Below is a small trained network, with its code and all its weights. Each question gives an input and a class and asks what happens when units are switched off, that is, made to give their printed mean instead of their output.

import numpy as np


def w(rows, s, z=0):
    codes = np.array(rows[::2]) - 128.0
    scale = np.full(codes.shape[1], s)
    scale[-1] = z or s
    return codes * scale


def f(y):
    return y / 2 * (1 + np.tanh(0.7978845608 * (y + 0.044715 * y**3)))


def log_softmax(a):
    a = a - a.max(-1, keepdims=True)
    return a - np.log(np.exp(a).sum(-1, keepdims=True))


def net(x, mask):
    res = np.array(x, float).reshape(1, 5) / 4 @ E
    y = f(res @ A[0][:, :-1].T + A[0][:, -1])
    res = res + np.where(mask, y, B[0][:, -1]) @ B[0][:, :-1]
    return log_softmax(res[-1] @ U[:, :-1].T + U[:, -1])


A, B = {}, {}
E = w([
[208,171,191,65,21,136],'x0',
[127,103,67,155,1,165],'x1',
[8,34,163,109,114,65],'x2',
[88,250,220,216,19,66],'x3',
[121,163,70,56,152,74],'x4',
],0.007)
A[0] = w([
[180,120,147,171,131,127,35],'N1',
[147,96,96,134,132,147,112],'N2',
[137,163,63,146,70,96,98],'N3',
[115,57,72,142,53,82,161],'N4',
[146,156,110,5,173,81,206],'N5',
[144,62,107,119,170,94,170],'N6',
[158,157,62,122,78,88,109],'N7',
[78,158,52,133,90,112,252],'N8',
[157,114,75,153,133,174,180],'N9',
[136,154,132,84,81,121,226],'N10',
[126,119,199,156,96,140,176],'N11',
[114,90,103,132,143,147,28],'N12',
[67,119,202,133,69,62,141],'N13',
[96,100,170,65,82,142,160],'N14',
[158,170,133,93,155,92,130],'N15',
[192,153,108,142,170,208,221],'N16',
[87,116,101,135,202,134,188],'N17',
[114,113,158,105,99,151,150],'N18',
[147,144,77,93,153,112,20],'N19',
[161,129,92,102,164,137,184],'N20',
[206,206,91,184,78,134,149],'N21',
],0.013,0.0046)
B[0] = w([
[77,120,159,207,36,171,135],'N1',
[201,83,138,176,109,176,163],'N2',
[108,153,124,1,107,206,173],'N3',
[137,39,56,68,115,208,199],'N4',
[185,82,171,59,146,108,254],'N5',
[218,105,55,161,160,84,219],'N6',
[139,173,139,36,166,219,172],'N7',
[85,103,49,54,209,160,198],'N8',
[224,103,177,242,173,175,201],'N9',
[128,117,207,47,82,152,200],'N10',
[91,147,109,235,37,112,197],'N11',
[156,64,84,201,138,110,150],'N12',
[49,120,66,169,95,86,234],'N13',
[106,50,129,91,52,22,183],'N14',
[151,148,201,68,198,140,168],'N15',
[181,92,240,203,140,128,247],'N16',
[136,111,77,128,212,58,236],'N17',
[133,105,140,142,43,145,154],'N18',
[201,71,120,129,134,190,158],'N19',
[209,91,157,82,135,168,206],'N20',
[121,159,188,103,137,205,244],'N21',
],0.0071,0.0096)
U = w([
[190,172,176,142,114,254,9],'0',
[175,122,146,19,115,71,30],'1',
[188,47,62,149,189,206,188],'2',
[32,157,73,179,224,28,132],'3',
[31,228,230,198,117,117,160],'4',
[177,130,194,56,215,67,202],'5',
[20,242,118,3,183,180,2],'6',
[43,59,123,46,40,104,129],'7',
],0.0065,0.004)

Each question gives the input, the list of numbers given to net, and the class t.
The units are the neurons (one row each of A and B). Each row of codes is followed by its name. A weight is (code - 128) times the scale printed after its matrix; where a second scale follows, it is the last column's (A, B and U).
mask holds one flag per neuron, in row order. A switched-off neuron (its flag False) gives its mean, the last column of its row in B, instead of its output. The means were averaged over made-up inputs and are rounded, as every weight is.
A unit's drop is (log p(t) with every unit on - log p(t) with that unit switched off) / (log p(t) with every unit on - log p(t) with every unit switched off).
The circuit of an input: a set's keep is (log p(t) with only the set's units on - log p(t) with every unit switched off) / (log p(t) with every unit on - log p(t) with every unit switched off). Starting from the 12 units with the biggest drops (on a tie, the unit counted first), units are removed one at a time, each time the one whose removal leaves the highest keep (on an exact tie, the one counted first), for as long as the keep stays at least 0.8.
units of the circuit, in order: the units of the circuit, biggest drop first
unit that matters most: the unit with the biggest drop
top k neurons: the k neurons with the biggest drops, biggest first
drop when u is switched off: that unit's drop, to one decimal
input [7,-6,-4,-5,-6], class 0: units of the circuit, in order => N17, N16
input [-2,-4,-6,-4,5], class 5: units of the circuit, in order => N5, N15
input [2,0,1,1,2], class 7: units of the circuit, in order => N9, N16, N6
input [3,-1,6,8,-5], class 7: units of the circuit, in order => N14, N13
input [7,-3,-6,7,-6], class 4: unit that matters most => N11
input [-5,-5,-6,-2,1], class 5: units of the circuit, in order => N4, N15, N16
input [-1,-4,3,4,-3], class 4: units of the circuit, in order => N4, N5
input [7,-5,-4,-8,0], class 5: top 2 neurons => N5, N15
input [8,-1,4,8,6], class 7: top 2 neurons => N14, N13
input [4,-4,4,0,-5], class 7: drop when N4 is switched off => -0.1
input [1,2,4,7,-5], class 7: drop when N11 is switched off => -0.1
input [-6,8,3,6,-5], class 7: drop when N4 is switched off => 0.2
input [0,-4,5,-2,-4], class 3: drop when N20 is switched off => 0.1
input [5,7,0,3,0], class 7: unit that matters most => N14
